Below is a small trained network, with its code and all its weights. Each question gives an input and a target symbol and asks what happens when units are switched off, that is, made to give their printed mean instead of their output.

import numpy as np


def w(rows, s, z=0):
    codes = np.array(rows[::2]) - 128.0
    scale = np.full(codes.shape[1], s)
    scale[-1] = z or s
    return codes * scale


def f(y):
    return y / 2 * (1 + np.tanh(0.7978845608 * (y + 0.044715 * y**3)))


def softmax(a):
    e = np.exp(a - a.max(-1, keepdims=True))
    return e / e.sum(-1, keepdims=True)


def log_softmax(a):
    a = a - a.max(-1, keepdims=True)
    return a - np.log(np.exp(a).sum(-1, keepdims=True))


def net(x, mask):
    ids = ['γζηξπτφψω'.index(c) for c in x.split()]
    T = len(ids)
    res = E[ids] + P[:T]
    r = res
    for j in range(2):
        rows = slice(4 * j, 4 * j + 4)
        q, k, v = (r @ M[0][rows].T for M in (Q, K, V))
        z = softmax(np.where(np.tri(T) > 0, q @ k.T / 4**0.5, -1e9)) @ v
        o = O[0][rows]
        res = res + np.where(mask[j], z, o[:, -1]) @ o[:, :-1]
    y = f(res @ A[0][:, :-1].T + A[0][:, -1])
    res = res + np.where(mask[2:14], y, B[0][:, -1]) @ B[0][:, :-1]
    return log_softmax(res[-1] @ U[:, :-1].T + U[:, -1])


Q, K, V, O, A, B = {}, {}, {}, {}, {}, {}
E = w([
[78,163,4,156,218],'γ',
[126,180,146,244,72],'ζ',
[237,86,144,185,121],'η',
[33,168,58,60,139],'ξ',
[35,104,121,145,97],'π',
[107,143,55,253,155],'τ',
[199,80,124,146,138],'φ',
[208,118,157,71,126],'ψ',
[211,79,98,168,148],'ω',
],0.0038)
P = w([
[146,24,72,121,114],'0',
[179,176,95,106,111],'1',
[128,92,196,138,218],'2',
[110,96,111,126,113],'3',
[160,209,100,111,114],'4',
[110,124,198,142,213],'5',
[87,117,124,134,116],'6',
[139,228,105,117,110],'7',
[87,137,199,152,208],'8',
[64,137,138,143,121],'9',
[124,255,109,124,108],'10',
[93,131,199,154,210],'11',
[100,132,147,165,108],'12',
],0.0073)
Q[0] = w([
[132,203,114,82,58],'head 0',
[189,255,83,133,91],'head 0',
[150,154,146,126,237],'head 0',
[94,141,78,126,147],'head 0',
[135,136,127,98,116],'head 1',
[125,133,133,114,130],'head 1',
[120,111,135,141,116],'head 1',
[118,61,175,146,186],'head 1',
],0.044)
K[0] = w([
[52,164,169,100,109],'head 0',
[35,198,117,204,135],'head 0',
[119,48,2,167,164],'head 0',
[123,171,111,101,193],'head 0',
[129,163,151,144,139],'head 1',
[123,140,137,121,140],'head 1',
[114,100,129,143,109],'head 1',
[119,3,98,110,161],'head 1',
],0.035)
V[0] = w([
[103,112,170,68,87],'head 0',
[158,126,170,146,94],'head 0',
[109,139,112,3,168],'head 0',
[179,137,156,147,101],'head 0',
[113,121,152,140,148],'head 1',
[128,108,49,120,72],'head 1',
[91,98,139,149,145],'head 1',
[122,120,111,127,117],'head 1',
],0.024)
O[0] = w([
[73,141,148,80,178,58],'head 0',
[126,127,118,150,182,71],'head 0',
[130,121,155,6,110,147],'head 0',
[155,125,101,152,185,93],'head 0',
[141,95,145,129,117,83],'head 1',
[64,187,96,139,125,255],'head 1',
[113,84,153,144,95,96],'head 1',
[108,136,124,134,123,152],'head 1',
],0.022,0.0048)
A[0] = w([
[72,136,215,145,165,75],'neuron 0',
[118,54,142,170,85,111],'neuron 1',
[189,122,248,130,198,107],'neuron 2',
[133,32,60,147,143,113],'neuron 3',
[121,105,146,104,90,3],'neuron 4',
[161,63,139,122,106,57],'neuron 5',
[115,161,202,124,216,50],'neuron 6',
[119,149,183,96,141,23],'neuron 7',
[152,41,93,111,106,240],'neuron 8',
[160,170,203,139,136,236],'neuron 9',
[194,126,117,96,95,62],'neuron 10',
[149,146,169,159,218,67],'neuron 11',
],0.015,0.0043)
B[0] = w([
[255,127,120,93,96,210],'neuron 0',
[121,128,168,79,237,222],'neuron 1',
[198,235,215,139,139,146],'neuron 2',
[111,137,114,64,61,164],'neuron 3',
[142,149,112,141,188,177],'neuron 4',
[210,198,171,171,170,121],'neuron 5',
[169,93,61,118,222,211],'neuron 6',
[125,107,211,201,152,193],'neuron 7',
[93,32,197,168,99,180],'neuron 8',
[75,142,94,108,116,224],'neuron 9',
[188,122,150,140,116,254],'neuron 10',
[141,41,171,120,111,178],'neuron 11',
],0.023,0.0027)
U = w([
[4,141,75,22,102,254],'γ',
[85,37,145,50,83,165],'ζ',
[129,56,134,198,104,171],'η',
[157,169,224,139,148,111],'ξ',
[191,155,108,55,34,67],'π',
[113,178,125,189,193,68],'τ',
[135,147,105,162,127,69],'φ',
[174,124,84,89,189,93],'ψ',
[149,186,79,254,126,82],'ω',
],0.0043,0.0053)

Each question gives the input, a string of symbols that net reads in full, and the target symbol t.
The units are the heads (4 rows each of Q, K, V and O) and the neurons (one row each of A and B). Each row of codes is followed by its name. A weight is (code - 128) times the scale printed after its matrix; where a second scale follows, it is the last column's (O, A, B and U).
mask holds one flag per unit, heads first, then neurons. A switched-off unit (its flag False) gives its mean, the last column of its rows in O or B, instead of its output. The means were averaged over made-up inputs and are rounded, as every weight is.
A unit's drop is (log p(t) with every unit on - log p(t) with that unit switched off) / (log p(t) with every unit on - log p(t) with every unit switched off).
The circuit of an input: a set's keep is (log p(t) with only the set's units on - log p(t) with every unit switched off) / (log p(t) with every unit on - log p(t) with every unit switched off). Starting from the 12 units with the biggest drops (on a tie, the unit counted first), units are removed one at a time, each time the one whose removal leaves the highest keep (on an exact tie, the one counted first), for as long as the keep stays at least 0.8.
units of the circuit, in order: the units of the circuit, biggest drop first
unit that matters most: the unit with the biggest drop
k most important neurons: the k neurons with the biggest drops, biggest first
heads that matter: for each layer, one digit per head in row order, 1 if its drop is at least 0.15 and else 0, layers parted by /
input ξ ξ π, target ξ: units of the circuit, in order => [head 0; neuron 7]
input τ ξ ψ ζ ψ π γ γ φ, target τ: heads that matter => 11
input ψ ψ ψ ψ ψ ψ π ψ ψ ψ ψ, target γ: heads that matter => 11
input π φ ψ π ψ π φ ψ, target γ: 3 most important neurons => [neuron 9; neuron 0; neuron 2]
input ψ π ω ψ ξ, target ξ: heads that matter => 10
input ω ψ τ, target ω: units of the circuit, in order => [head 1; head 0]
input π ψ π, target π: unit that matters most => neuron 0
input τ π ψ, target τ: units of the circuit, in order => [head 0; neuron 1; head 1]
input ξ η ω γ π ξ τ γ ψ ψ τ η, target ξ: 3 most important neurons => [neuron 7; neuron 0; neuron 4]
input ω η ψ η γ τ ψ ψ ω ψ ψ ξ, target ω: units of the circuit, in order => [head 0; neuron 1]
input γ γ ψ γ φ ψ γ γ ψ ω ψ γ γ, target ξ: 2 most important neurons => [neuron 5; neuron 1]
input ψ ψ ψ γ π ψ ψ ψ γ, target ψ: 2 most important neurons => [neuron 6; neuron 0]
input ξ ψ τ ζ ψ, target η: units of the circuit, in order => [head 0; neuron 11]
input ψ γ ψ, target ψ: unit that matters most => head 0
input ψ ψ ω ψ ψ ψ ψ ψ ψ ψ ζ η, target ψ: units of the circuit, in order => [head 0; neuron 6]
input π π ψ ψ ψ ψ ξ γ π γ φ, target π: units of the circuit, in order => [head 0; neuron 10; head 1]
input ξ ψ γ η ψ γ γ ψ π, target ξ: 2 most important neurons => [neuron 7; neuron 0]
input γ ψ ξ, target γ: units of the circuit, in order => [head 0; head 1; neuron 10]
input ζ ψ γ τ ψ γ, target ζ: 2 most important neurons => [neuron 11; neuron 3]
input ψ τ ψ ψ π ψ ω π γ τ ψ, target ω: units of the circuit, in order => [head 0]
input ψ π ψ ψ π ξ ψ ζ ψ ψ, target ξ: units of the circuit, in order => [head 1; neuron 2; head 0]
input ψ ψ ψ τ, target γ: 3 most important neurons => [neuron 10; neuron 0; neuron 7]
input π γ ψ ψ ξ τ π ψ τ π ψ ξ, target π: units of the circuit, in order => [neuron 0; head 0; head 1]
input ζ τ ψ π η τ ψ ψ ξ ψ γ ω, target ζ: 2 most important neurons => [neuron 11; neuron 3]
input ψ γ ψ ψ ψ ω, target ψ: 2 most important neurons => [neuron 6; neuron 0]
input π ψ η ξ ψ π π ω ψ, target π: units of the circuit, in order => [neuron 0; head 1; head 0]
